Here is a tiny trained network, its code and every weight. The questions are about switching its units off for an input and a class, where a switched-off unit gives its printed mean instead of its output.

import numpy as np


def w(rows, s, z=0):
    codes = np.array(rows[::2]) - 128.0
    scale = np.full(codes.shape[1], s)
    scale[-1] = z or s
    return codes * scale


def f(y):
    return np.maximum(y, 0)


def log_softmax(a):
    a = a - a.max(-1, keepdims=True)
    return a - np.log(np.exp(a).sum(-1, keepdims=True))


def net(x, mask):
    res = np.array(x, float).reshape(1, 4) / 4 @ E
    y = f(res @ A[0][:, :-1].T + A[0][:, -1])
    res = res + np.where(mask, y, B[0][:, -1]) @ B[0][:, :-1]
    return log_softmax(res[-1] @ U[:, :-1].T + U[:, -1])


A, B = {}, {}
E = w([
[185,117,58,106,48,77,56,172,57],'x0',
[124,172,155,203,152,92,109,50,43],'x1',
[200,164,157,76,167,254,60,106,107],'x2',
[188,33,80,204,141,186,193,120,106],'x3',
],0.0088)
A[0] = w([
[65,126,108,159,86,40,212,132,140,21],'N1',
[44,119,85,196,109,46,167,139,178,19],'N2',
[119,220,161,255,152,81,108,36,5,241],'N3',
[221,182,164,96,191,236,22,120,106,128],'N4',
[54,109,105,181,89,47,172,166,163,33],'N5',
[107,91,95,68,87,130,150,223,219,69],'N6',
[174,9,98,211,118,150,197,133,83,8],'N7',
[148,109,64,140,61,74,96,163,86,30],'N8',
[71,245,189,47,91,48,59,160,154,38],'N9',
[185,103,40,108,67,111,55,164,57,25],'N10',
[77,128,190,132,234,141,226,82,203,50],'N11',
[62,114,103,170,77,30,177,170,146,23],'N12',
[44,164,196,146,168,162,211,99,192,28],'N13',
[177,139,62,99,41,56,46,198,41,3],'N14',
[122,93,112,20,119,199,128,226,220,134],'N15',
[62,155,202,146,216,182,230,121,202,72],'N16',
[193,20,71,219,175,189,179,107,149,84],'N17',
[29,210,195,55,136,65,80,127,193,63],'N18',
[109,82,78,72,83,151,177,187,217,156],'N19',
],0.0066,0.0019)
B[0] = w([
[206,237,189,104,63,208,110,91,123,201],'N1',
[201,234,192,89,47,250,114,92,105,203],'N2',
[35,56,176,163,46,2,222,34,64,255],'N3',
[214,220,194,39,37,201,150,60,125,240],'N4',
[220,211,173,101,48,220,112,120,99,201],'N5',
[50,83,185,179,51,44,208,56,46,204],'N6',
[214,46,211,177,176,62,76,215,223,215],'N7',
[112,171,53,54,157,97,216,159,116,182],'N8',
[222,28,213,215,172,77,68,211,212,221],'N9',
[103,152,47,25,135,99,200,211,145,204],'N10',
[103,148,34,31,172,69,235,195,128,230],'N11',
[210,223,171,89,61,232,111,114,129,204],'N12',
[101,146,22,51,181,51,204,201,105,212],'N13',
[100,129,37,34,172,56,214,231,138,218],'N14',
[48,95,222,158,35,89,186,28,64,230],'N15',
[128,154,60,7,137,91,213,191,129,235],'N16',
[206,97,198,195,130,103,82,199,218,236],'N17',
[232,44,199,184,171,72,87,195,217,214],'N18',
[75,79,202,167,75,56,169,61,59,211],'N19',
],0.0058,0.0095)
U = w([
[99,173,30,25,174,92,183,225,122,83],'0',
[227,248,206,70,68,253,97,58,122,94],'1',
[212,33,213,212,179,84,68,216,221,78],'2',
[19,61,191,175,69,55,170,4,36,87],'3',
[103,125,134,148,111,120,126,113,130,226],'4',
[32,207,2,244,235,248,2,73,139,2],'5',
[12,121,41,234,227,250,6,86,84,2],'6',
[21,119,21,225,242,242,24,79,77,2],'7',
],0.0067,0.0055)

Each question gives the input, the list of numbers given to net, and the class t.
The units are the neurons (one row each of A and B). Each row of codes is followed by its name. A weight is (code - 128) times the scale printed after its matrix; where a second scale follows, it is the last column's (A, B and U).
mask holds one flag per neuron, in row order. A switched-off neuron (its flag False) gives its mean, the last column of its row in B, instead of its output. The means were averaged over made-up inputs and are rounded, as every weight is.
A unit's drop is (log p(t) with every unit on - log p(t) with that unit switched off) / (log p(t) with every unit on - log p(t) with every unit switched off).
The circuit of an input: a set's keep is (log p(t) with only the set's units on - log p(t) with every unit switched off) / (log p(t) with every unit on - log p(t) with every unit switched off). Starting from the 12 units with the biggest drops (on a tie, the unit counted first), units are removed one at a time, each time the one whose removal leaves the highest keep (on an exact tie, the one counted first), for as long as the keep stays at least 0.8.
circuit, biggest first: the units of the circuit, biggest drop first
unit that matters most: the unit with the biggest drop
top k neurons: the k neurons with the biggest drops, biggest first
drop of u: that unit's drop, to one decimal
input [5,0,-6,-7], class 2: unit that matters most -> N9
input [6,-4,5,-8], class 2: top 2 neurons -> [N9; N18]
input [-4,-6,-2,-8], class 2: top 2 neurons -> [N18; N9]
input [-1,-8,-6,5], class 3: top 4 neurons -> [N6; N19; N15; N4]
input [5,-4,-7,5], class 1: circuit, biggest first -> [N12; N5]
input [1,5,-7,-7], class 1: top 4 neurons -> [N2; N12; N1; N5]
input [5,3,6,-7], class 2: top 2 neurons -> [N9; N18]
input [-2,-8,-6,5], class 3: top 4 neurons -> [N6; N19; N15; N4]
input [-2,8,4,-7], class 3: top 4 neurons -> [N3; N17; N7; N4]
input [-6,6,-2,4], class 0: top 4 neurons -> [N11; N16; N15; N13]
input [0,6,-6,-7], class 2: top 3 neurons -> [N9; N18; N4]
input [-4,0,-4,3], class 0: top 4 neurons -> [N4; N11; N13; N16]
input [-8,-7,-1,6], class 0: top 3 neurons -> [N16; N11; N13]
input [0,-3,-4,1], class 1: unit that matters most -> N3
input [-7,5,-2,6], class 0: top 3 neurons -> [N11; N16; N13]
input [-4,-8,-5,-8], class 2: top 2 neurons -> [N18; N9]
input [-3,-3,-4,-3], class 1: top 2 neurons -> [N3; N2]
input [-1,4,3,-3], class 3: drop of N6 -> -0.2
input [-4,8,4,0], class 3: drop of N3 -> 1.5
input [-1,-7,1,-4], class 3: unit that matters most -> N15
input [3,6,5,0], class 3: drop of N15 -> -0.1
input [-5,1,-1,-3], class 0: drop of N18 -> 0.0
